Below is a small trained network, with its code and all its weights. Each question gives an input and a class and asks what happens when units are switched off, that is, made to give their printed mean instead of their output.

import numpy as np


def w(rows, s, z=0):
    codes = np.array(rows[::2]) - 128.0
    scale = np.full(codes.shape[1], s)
    scale[-1] = z or s
    return codes * scale


def norm(h):
    return h / np.sqrt((h * h).mean(-1, keepdims=True) + 1e-5)


def f(y):
    return np.maximum(y, 0)


def log_softmax(a):
    a = a - a.max(-1, keepdims=True)
    return a - np.log(np.exp(a).sum(-1, keepdims=True))


def net(x, mask):
    res = np.array(x, float).reshape(1, 6) / 4 @ E
    u = 0
    for l in range(2):
        y = f(norm(res) @ A[l][:, :-1].T + A[l][:, -1])
        res = res + np.where(mask[u : u + 16], y, B[l][:, -1]) @ B[l][:, :-1]
        u += 16
    return log_softmax(norm(res)[-1] @ U[:, :-1].T + U[:, -1])


A, B = {}, {}
E = w([
[135,127,134,24,113,110,126,88,96,44,154,94],'x0',
[161,148,108,188,100,132,153,58,125,94,187,153],'x1',
[134,248,122,108,138,149,91,138,95,152,141,135],'x2',
[105,145,128,133,131,136,227,155,84,116,99,121],'x3',
[158,106,102,119,137,111,118,69,68,154,57,193],'x4',
[168,72,82,142,57,182,97,198,2,170,195,60],'x5',
],0.0076)
A[0] = w([
[139,108,123,60,115,134,117,107,68,96,155,105,83],'0.n1',
[126,147,116,148,126,124,225,182,60,133,105,120,42],'0.n2',
[137,95,127,175,128,140,106,167,44,157,170,109,56],'0.n3',
[136,99,123,145,119,117,99,88,40,170,81,174,2],'0.n4',
[127,6,115,154,122,134,148,139,132,126,147,129,55],'0.n5',
[128,117,120,217,122,137,117,165,113,198,116,138,37],'0.n6',
[136,115,127,142,134,124,73,131,142,134,144,134,53],'0.n7',
[115,101,126,76,141,118,98,206,109,193,88,112,49],'0.n8',
[122,181,118,126,118,136,101,155,105,147,139,135,60],'0.n9',
[133,150,123,170,127,132,119,130,155,159,101,139,69],'0.n10',
[121,64,127,132,122,117,133,129,130,131,117,132,64],'0.n11',
[135,217,118,131,128,145,86,142,77,162,136,138,47],'0.n12',
[146,99,119,143,119,118,13,124,137,151,152,129,58],'0.n13',
[110,138,137,161,111,128,129,197,148,130,196,91,69],'0.n14',
[150,132,117,203,119,124,141,77,80,133,198,139,59],'0.n15',
[126,180,118,114,128,128,106,139,92,140,135,133,59],'0.n16',
],0.016,0.0059)
B[0] = w([
[97,91,128,104,166,82,113,208,96,112,204,186,234],'0.n1',
[73,107,191,75,115,209,145,16,121,172,162,156,224],'0.n2',
[112,167,36,121,49,95,112,158,129,222,42,185,254],'0.n3',
[224,134,59,71,219,199,151,150,196,113,138,72,224],'0.n4',
[180,180,210,176,145,64,145,113,86,170,106,38,237],'0.n5',
[89,55,139,104,177,44,113,217,116,86,248,193,227],'0.n6',
[90,108,156,99,131,168,152,98,120,151,140,139,153],'0.n7',
[120,160,141,200,91,199,88,137,136,14,102,155,232],'0.n8',
[175,149,151,164,132,99,117,101,108,148,124,77,173],'0.n9',
[86,87,127,161,188,75,111,167,115,140,151,188,173],'0.n10',
[159,171,151,173,135,101,138,73,84,132,118,93,178],'0.n11',
[178,139,205,170,138,60,153,95,99,151,102,63,205],'0.n12',
[59,121,179,81,106,217,185,43,102,170,151,142,204],'0.n13',
[196,129,64,108,225,190,154,146,162,118,129,98,209],'0.n14',
[110,150,156,183,91,205,85,140,128,17,89,141,211],'0.n15',
[153,129,163,143,134,97,144,101,104,132,97,74,170],'0.n16',
],0.017,0.0099)
A[1] = w([
[177,111,95,84,162,154,118,146,172,147,105,108,42],'1.n1',
[121,107,118,105,72,124,177,101,154,93,150,103,63],'1.n2',
[134,118,64,125,157,172,159,168,211,132,148,21,51],'1.n3',
[157,10,143,163,84,85,154,122,113,132,89,27,87],'1.n4',
[101,77,106,26,102,61,90,130,69,51,177,84,97],'1.n5',
[83,178,60,132,98,59,149,100,253,175,46,192,67],'1.n6',
[74,67,149,83,87,196,137,43,141,176,170,120,3],'1.n7',
[119,123,104,188,68,147,102,105,116,31,116,129,44],'1.n8',
[167,82,66,102,178,146,130,121,158,119,104,99,40],'1.n9',
[101,75,146,135,104,170,68,147,148,71,76,108,72],'1.n10',
[168,121,172,159,99,53,137,108,138,154,121,71,76],'1.n11',
[190,100,102,116,150,154,159,121,164,118,137,126,106],'1.n12',
[114,141,149,148,95,154,108,159,123,56,98,139,61],'1.n13',
[125,65,124,100,100,78,130,173,108,103,192,144,100],'1.n14',
[129,108,34,108,19,127,99,151,89,175,96,107,16],'1.n15',
[115,133,153,148,159,99,109,89,172,145,96,151,119],'1.n16',
],0.015,0.0034)
B[1] = w([
[127,114,92,97,117,110,141,91,121,48,147,122,186],'1.n1',
[109,126,158,144,150,162,122,112,95,138,125,143,146],'1.n2',
[193,96,97,62,146,113,115,83,58,104,115,159,203],'1.n3',
[160,203,168,143,155,105,101,117,111,155,133,115,195],'1.n4',
[118,83,127,206,199,118,132,169,136,170,165,174,219],'1.n5',
[156,181,132,77,37,91,132,217,145,160,137,150,193],'1.n6',
[59,112,124,70,94,157,178,67,132,168,131,132,227],'1.n7',
[99,136,143,150,137,195,91,141,165,92,74,135,202],'1.n8',
[152,128,66,90,137,167,133,126,107,114,137,117,185],'1.n9',
[154,156,145,187,95,163,105,95,145,98,112,150,180],'1.n10',
[106,134,111,156,120,85,135,83,155,123,93,54,255],'1.n11',
[116,89,92,91,103,108,80,104,93,94,116,124,206],'1.n12',
[159,102,114,142,114,117,146,96,253,114,111,137,214],'1.n13',
[102,96,109,158,148,114,105,180,135,161,138,151,220],'1.n14',
[155,174,163,53,45,59,144,189,200,116,154,131,189],'1.n15',
[162,139,120,119,79,158,128,171,80,163,145,108,224],'1.n16',
],0.019,0.0068)
U = w([
[174,177,190,189,161,33,139,92,80,175,102,24,149],'0',
[85,49,115,167,196,74,117,228,127,165,202,212,154],'1',
[153,182,115,56,10,93,143,208,143,172,122,155,153],'2',
[45,95,172,73,113,205,182,27,107,180,151,150,151],'3',
[197,88,39,61,179,146,117,96,89,55,126,120,158],'4',
[135,141,153,209,104,190,91,124,206,46,71,158,163],'5',
[97,110,78,123,131,93,140,111,132,126,113,86,102],'6',
[35,109,69,126,118,95,121,135,135,122,71,105,2],'7',
],0.011,0.0051)

Each question gives the input, the list of numbers given to net, and the class t.
The units are the neurons (one row each of A and B). Each row of codes is followed by its name. A weight is (code - 128) times the scale printed after its matrix; where a second scale follows, it is the last column's (A, B and U).
mask holds one flag per neuron, layer by layer. A switched-off neuron (its flag False) gives its mean, the last column of its row in B, instead of its output. The means were averaged over made-up inputs and are rounded, as every weight is.
A unit's drop is (log p(t) with every unit on - log p(t) with that unit switched off) / (log p(t) with every unit on - log p(t) with every unit switched off).
The circuit of an input: a set's keep is (log p(t) with only the set's units on - log p(t) with every unit switched off) / (log p(t) with every unit on - log p(t) with every unit switched off). Starting from the 12 units with the biggest drops (on a tie, the unit counted first), units are removed one at a time, each time the one whose removal leaves the highest keep (on an exact tie, the one counted first), for as long as the keep stays at least 0.8.
circuit, biggest first: the units of the circuit, biggest drop first
k most important neurons: the k neurons with the biggest drops, biggest first
top k neurons in layer l: the k neurons of layer l with the biggest drops, biggest first
input [3,-7,5,5,4,-5], class 5: 2 most important neurons -> (0.n3; 0.n5)
input [-3,-2,-1,-8,4,4], class 3: top neuron in layer 0 -> (0.n13)
input [6,-6,-4,2,-4,4], class 1: top 2 neurons in layer 1 -> (1.n5; 1.n14)
input [-2,-2,-3,-5,-5,2], class 3: 4 most important neurons -> (0.n13; 0.n4; 0.n7; 1.n7)
input [-6,7,-5,0,-3,5], class 5: top 2 neurons in layer 0 -> (0.n15; 0.n1)
input [6,8,-8,4,6,-4], class 0: circuit, biggest first -> (0.n8; 0.n5)
input [-6,-4,-7,8,3,-5], class 3: top 3 neurons in layer 0 -> (0.n2; 0.n12; 0.n3)
input [8,-3,-7,-2,-7,8], class 1: 3 most important neurons -> (0.n1; 0.n4; 0.n12)
input [7,-2,5,-2,-5,-7], class 1: top 2 neurons in layer 0 -> (0.n5; 0.n8)
input [8,-8,1,6,2,3], class 1: top 2 neurons in layer 1 -> (1.n5; 1.n14)
input [5,-1,-4,7,5,7], class 2: 4 most important neurons -> (0.n3; 0.n6; 1.n15; 0.n13)
input [4,5,-7,-5,-4,-5], class 0: top 2 neurons in layer 0 -> (0.n3; 0.n8)
input [-5,7,-8,-3,3,6], class 0: 2 most important neurons -> (0.n5; 0.n8)
input [7,-5,-7,8,-3,4], class 3: circuit, biggest first -> (0.n2)
input [-1,7,-7,8,-2,-2], class 3: 2 most important neurons -> (0.n2; 0.n12)
input [7,7,-2,-8,6,8], class 2: top 2 neurons in layer 0 -> (0.n3; 0.n6)
input [7,8,5,7,-1,2], class 5: 4 most important neurons -> (0.n15; 0.n6; 0.n13; 1.n8)
input [-3,8,7,6,-5,7], class 5: 2 most important neurons -> (0.n15; 0.n5)
input [2,7,3,5,-3,-7], class 2: 2 most important neurons -> (0.n6; 0.n8)
input [-8,4,-1,6,8,-1], class 1: circuit, biggest first -> (0.n6)
input [-5,0,-4,-6,5,-4], class 3: 4 most important neurons -> (0.n13; 0.n1; 0.n3; 0.n14)
